Below is a small trained network, with its code and all its weights. Each question gives an input and a class and asks what happens when units are switched off, that is, made to give their printed mean instead of their output.

import numpy as np


def w(rows, s, z=0):
    codes = np.array(rows[::2]) - 128.0
    scale = np.full(codes.shape[1], s)
    scale[-1] = z or s
    return codes * scale


def norm(h):
    return h / np.sqrt((h * h).mean(-1, keepdims=True) + 1e-5)


def f(y):
    return y / 2 * (1 + np.tanh(0.7978845608 * (y + 0.044715 * y**3)))


def log_softmax(a):
    a = a - a.max(-1, keepdims=True)
    return a - np.log(np.exp(a).sum(-1, keepdims=True))


def net(x, mask):
    res = np.array(x, float).reshape(1, 3) / 4 @ E
    u = 0
    for l in range(2):
        y = f(norm(res) @ A[l][:, :-1].T + A[l][:, -1])
        res = res + np.where(mask[u : u + 4], y, B[l][:, -1]) @ B[l][:, :-1]
        u += 4
    return log_softmax(norm(res)[-1] @ U[:, :-1].T + U[:, -1])


A, B = {}, {}
E = w([
[167,215,121,206,137,3,50],'x0',
[176,226,110,176,178,161,113],'x1',
[131,145,108,46,128,115,100],'x2',
],0.003)
A[0] = w([
[138,230,119,91,143,173,127,84],'L0N0',
[123,97,121,7,138,199,139,1],'L0N1',
[141,72,106,94,122,166,150,48],'L0N2',
[140,161,108,112,157,204,133,44],'L0N3',
],0.013,0.00089)
B[0] = w([
[69,233,224,179,155,92,123,191],'L0N0',
[243,9,3,122,49,159,161,244],'L0N1',
[92,132,169,110,99,115,125,192],'L0N2',
[59,176,167,134,135,148,128,180],'L0N3',
],0.0074,0.011)
A[1] = w([
[146,85,101,120,87,79,114,253],'L1N0',
[186,248,53,95,120,17,56,84],'L1N1',
[173,186,81,195,121,206,156,173],'L1N2',
[199,254,112,162,161,50,87,123],'L1N3',
],0.0088,0.00055)
B[1] = w([
[163,200,76,90,89,253,168,201],'L1N0',
[52,224,230,157,174,82,98,222],'L1N1',
[101,158,170,83,230,43,54,170],'L1N2',
[4,159,194,119,31,228,211,255],'L1N3',
],0.0048,0.0081)
U = w([
[20,239,212,160,139,131,143,229],'0',
[175,74,49,104,72,169,166,223],'1',
[152,120,113,123,254,62,78,2],'2',
],0.0081,0.0025)

Each question gives the input, the list of numbers given to net, and the class t.
The units are the neurons (one row each of A and B). Each row of codes is followed by its name. A weight is (code - 128) times the scale printed after its matrix; where a second scale follows, it is the last column's (A, B and U).
mask holds one flag per neuron, layer by layer. A switched-off neuron (its flag False) gives its mean, the last column of its row in B, instead of its output. The means were averaged over made-up inputs and are rounded, as every weight is.
A unit's drop is (log p(t) with every unit on - log p(t) with that unit switched off) / (log p(t) with every unit on - log p(t) with every unit switched off).
The circuit of an input: a set's keep is (log p(t) with only the set's units on - log p(t) with every unit switched off) / (log p(t) with every unit on - log p(t) with every unit switched off). Starting from all 8 units, units are removed one at a time, each time the one whose removal leaves the highest keep (on an exact tie, the one counted first), for as long as the keep stays at least 0.8.
circuit, biggest first: the units of the circuit, biggest drop first
k most important neurons: the k neurons with the biggest drops, biggest first
top k neurons in layer l: the k neurons of layer l with the biggest drops, biggest first
drop when u is switched off: that unit's drop, to one decimal
input [3,-8,-6], class 1: circuit, biggest first	[L0N0]
input [-3,3,1], class 1: top 2 neurons in layer 1	[L1N1; L1N3]
input [4,-8,-3], class 1: top 3 neurons in layer 0	[L0N0; L0N3; L0N2]
input [0,0,-2], class 2: top 2 neurons in layer 1	[L1N3; L1N2]
input [-1,1,-7], class 2: 2 most important neurons	[L0N0; L0N1]
input [0,-3,-8], class 1: 3 most important neurons	[L1N1; L0N0; L0N3]
input [2,-7,-6], class 1: 2 most important neurons	[L1N1; L0N0]
input [3,-4,-8], class 1: 4 most important neurons	[L1N1; L0N0; L0N3; L1N3]
input [-3,3,8], class 1: drop when L0N1 is switched off	5.1
input [2,-4,5], class 1: drop when L0N0 is switched off	0.8
